Below are the code and all the weights of a small trained network. Each question names an input and a target symbol and asks about switching units off, where a switched-off unit gives its printed mean instead of its output.

import numpy as np


def w(rows, s, z=0):
    codes = np.array(rows[::2]) - 128.0
    scale = np.full(codes.shape[1], s)
    scale[-1] = z or s
    return codes * scale


def f(y):
    return y / 2 * (1 + np.tanh(0.7978845608 * (y + 0.044715 * y**3)))


def softmax(a):
    e = np.exp(a - a.max(-1, keepdims=True))
    return e / e.sum(-1, keepdims=True)


def log_softmax(a):
    a = a - a.max(-1, keepdims=True)
    return a - np.log(np.exp(a).sum(-1, keepdims=True))


def net(x, mask):
    ids = ['ΓΔΞΠΣΩαβεζηλτψ'.index(c) for c in x.split()]
    T = len(ids)
    res = E[ids] + P[:T]
    q, k, v = (res @ M[0].T for M in (Q, K, V))
    z = softmax(np.where(np.tri(T) > 0, q @ k.T / 2**0.5, -1e9)) @ v
    res = res + np.where(mask[0], z, O[0][:, -1]) @ O[0][:, :-1]
    y = f(res @ A[0][:, :-1].T + A[0][:, -1])
    res = res + np.where(mask[1:17], y, B[0][:, -1]) @ B[0][:, :-1]
    return log_softmax(res[-1] @ U[:, :-1].T + U[:, -1])


Q, K, V, O, A, B = {}, {}, {}, {}, {}, {}
E = w([
[143,83,156,137,167],'Γ',
[142,127,176,105,122],'Δ',
[89,96,164,118,78],'Ξ',
[153,115,147,165,173],'Π',
[102,130,137,114,66],'Σ',
[114,72,155,166,166],'Ω',
[145,174,210,67,74],'α',
[99,87,196,184,135],'β',
[184,198,159,109,109],'ε',
[122,188,163,115,41],'ζ',
[68,145,136,47,78],'η',
[253,198,105,121,172],'λ',
[179,120,71,94,142],'τ',
[144,102,51,91,67],'ψ',
],0.023)
P = w([
[113,92,248,113,165],'0',
[117,97,218,119,143],'1',
[136,119,198,103,115],'2',
[155,134,166,92,102],'3',
[178,146,147,76,91],'4',
[178,127,142,74,65],'5',
[181,115,130,69,60],'6',
],0.011)
Q[0] = w([
[58,173,27,193,146],'head 0',
[2,195,174,183,213],'head 0',
],0.0087)
K[0] = w([
[79,83,254,207,174],'head 0',
[109,194,125,127,149],'head 0',
],0.009)
V[0] = w([
[254,80,86,181,128],'head 0',
[103,217,162,237,92],'head 0',
],0.0081)
O[0] = w([
[135,249,202,210,102,59],'head 0',
[198,56,155,113,50,4],'head 0',
],0.012,0.0029)
A[0] = w([
[194,106,188,154,127,202],'neuron 0',
[72,130,181,127,129,157],'neuron 1',
[150,134,139,60,141,83],'neuron 2',
[101,147,181,132,84,151],'neuron 3',
[133,116,161,93,116,123],'neuron 4',
[65,164,139,173,165,147],'neuron 5',
[148,173,79,182,187,252],'neuron 6',
[74,166,151,138,120,135],'neuron 7',
[154,75,163,117,149,187],'neuron 8',
[129,149,169,63,99,138],'neuron 9',
[140,105,78,38,175,127],'neuron 10',
[39,169,165,125,107,95],'neuron 11',
[253,149,152,146,129,145],'neuron 12',
[158,68,126,132,100,107],'neuron 13',
[95,126,72,79,113,255],'neuron 14',
[163,176,178,147,159,153],'neuron 15',
],0.013,0.0034)
B[0] = w([
[113,127,55,91,88,245],'neuron 0',
[91,110,201,81,163,199],'neuron 1',
[104,167,116,230,149,195],'neuron 2',
[198,152,39,77,176,195],'neuron 3',
[85,179,141,209,167,204],'neuron 4',
[115,167,32,79,55,206],'neuron 5',
[175,190,164,83,91,200],'neuron 6',
[220,89,179,153,134,178],'neuron 7',
[15,214,75,125,94,255],'neuron 8',
[93,98,45,195,157,233],'neuron 9',
[184,160,170,191,131,232],'neuron 10',
[197,142,106,136,71,188],'neuron 11',
[95,35,90,171,113,203],'neuron 12',
[199,181,172,179,91,215],'neuron 13',
[180,73,254,110,193,203],'neuron 14',
[106,57,130,74,169,236],'neuron 15',
],0.0064,0.0089)
U = w([
[75,109,119,56,162,19],'Γ',
[75,177,97,160,165,63],'Δ',
[114,130,173,138,93,95],'Ξ',
[120,104,93,122,151,52],'Π',
[132,103,163,158,73,71],'Σ',
[63,94,101,112,120,215],'Ω',
[102,199,100,222,148,114],'α',
[67,156,158,145,54,160],'β',
[93,94,54,166,112,129],'ε',
[124,137,124,212,1,203],'ζ',
[173,116,158,205,157,155],'η',
[197,65,100,97,127,177],'λ',
[154,197,125,101,141,181],'τ',
[133,164,111,154,137,2],'ψ',
],0.0099,0.0046)

Each question gives the input, a string of symbols that net reads in full, and the target symbol t.
The units are the heads (2 rows each of Q, K, V and O) and the neurons (one row each of A and B). Each row of codes is followed by its name. A weight is (code - 128) times the scale printed after its matrix; where a second scale follows, it is the last column's (O, A, B and U).
mask holds one flag per unit, heads first, then neurons. A switched-off unit (its flag False) gives its mean, the last column of its rows in O or B, instead of its output. The means were averaged over made-up inputs and are rounded, as every weight is.
A unit's drop is (log p(t) with every unit on - log p(t) with that unit switched off) / (log p(t) with every unit on - log p(t) with every unit switched off).
The circuit of an input: a set's keep is (log p(t) with only the set's units on - log p(t) with every unit switched off) / (log p(t) with every unit on - log p(t) with every unit switched off). Starting from the 12 units with the biggest drops (on a tie, the unit counted first), units are removed one at a time, each time the one whose removal leaves the highest keep (on an exact tie, the one counted first), for as long as the keep stays at least 0.8.
circuit, biggest first: the units of the circuit, biggest drop first
unit that matters most: the unit with the biggest drop
k most important neurons: the k neurons with the biggest drops, biggest first
drop when u is switched off: that unit's drop, to one decimal
input η Γ Ω Γ α, target α: 2 most important neurons : neuron 2; neuron 9
input η Γ λ, target λ: circuit, biggest first : neuron 12; neuron 15; neuron 8
input Ω Δ η Δ, target η: 2 most important neurons : neuron 10; neuron 14
input β Σ η η Ξ λ, target λ: circuit, biggest first : neuron 12; neuron 8
input Ω ζ Γ Ω, target ζ: circuit, biggest first : head 0; neuron 13; neuron 15; neuron 8
input Ω η η, target η: circuit, biggest first : neuron 10; neuron 14; head 0; neuron 2
input η Π η Ω ζ Γ, target ζ: 2 most important neurons : neuron 8; neuron 13
input Γ Π ζ β, target ζ: circuit, biggest first : head 0; neuron 13; neuron 8
input Ω Γ α Γ ζ Γ β, target ζ: 2 most important neurons : neuron 13; neuron 15
input ψ Ω Γ Γ, target τ: circuit, biggest first : head 0; neuron 6; neuron 9
input Γ Γ λ ζ, target λ: unit that matters most : neuron 3
input Ω ε Σ η Δ Γ, target η: 4 most important neurons : neuron 10; neuron 14; neuron 5; neuron 0
input Ξ Δ Δ Γ τ Γ, target τ: 2 most important neurons : neuron 6; neuron 5
input λ Δ Π, target λ: 2 most important neurons : neuron 15; neuron 8
input Γ ζ Δ Δ ε ζ Γ, target ζ: 2 most important neurons : neuron 13; neuron 15
input Σ Γ ζ η Σ, target η: 2 most important neurons : neuron 14; neuron 10
input Σ Γ τ Ξ, target τ: 2 most important neurons : neuron 3; neuron 12
input ε λ Ω Γ, target λ: 3 most important neurons : neuron 15; neuron 8; neuron 3
input Δ α β Ω β ζ Δ, target ζ: drop when head 0 is switched off : 1.1
input Ω Δ Δ β ε, target ε: drop when neuron 9 is switched off : 0.1
input Σ Δ ζ Γ η, target η: drop when neuron 14 is switched off : 0.4
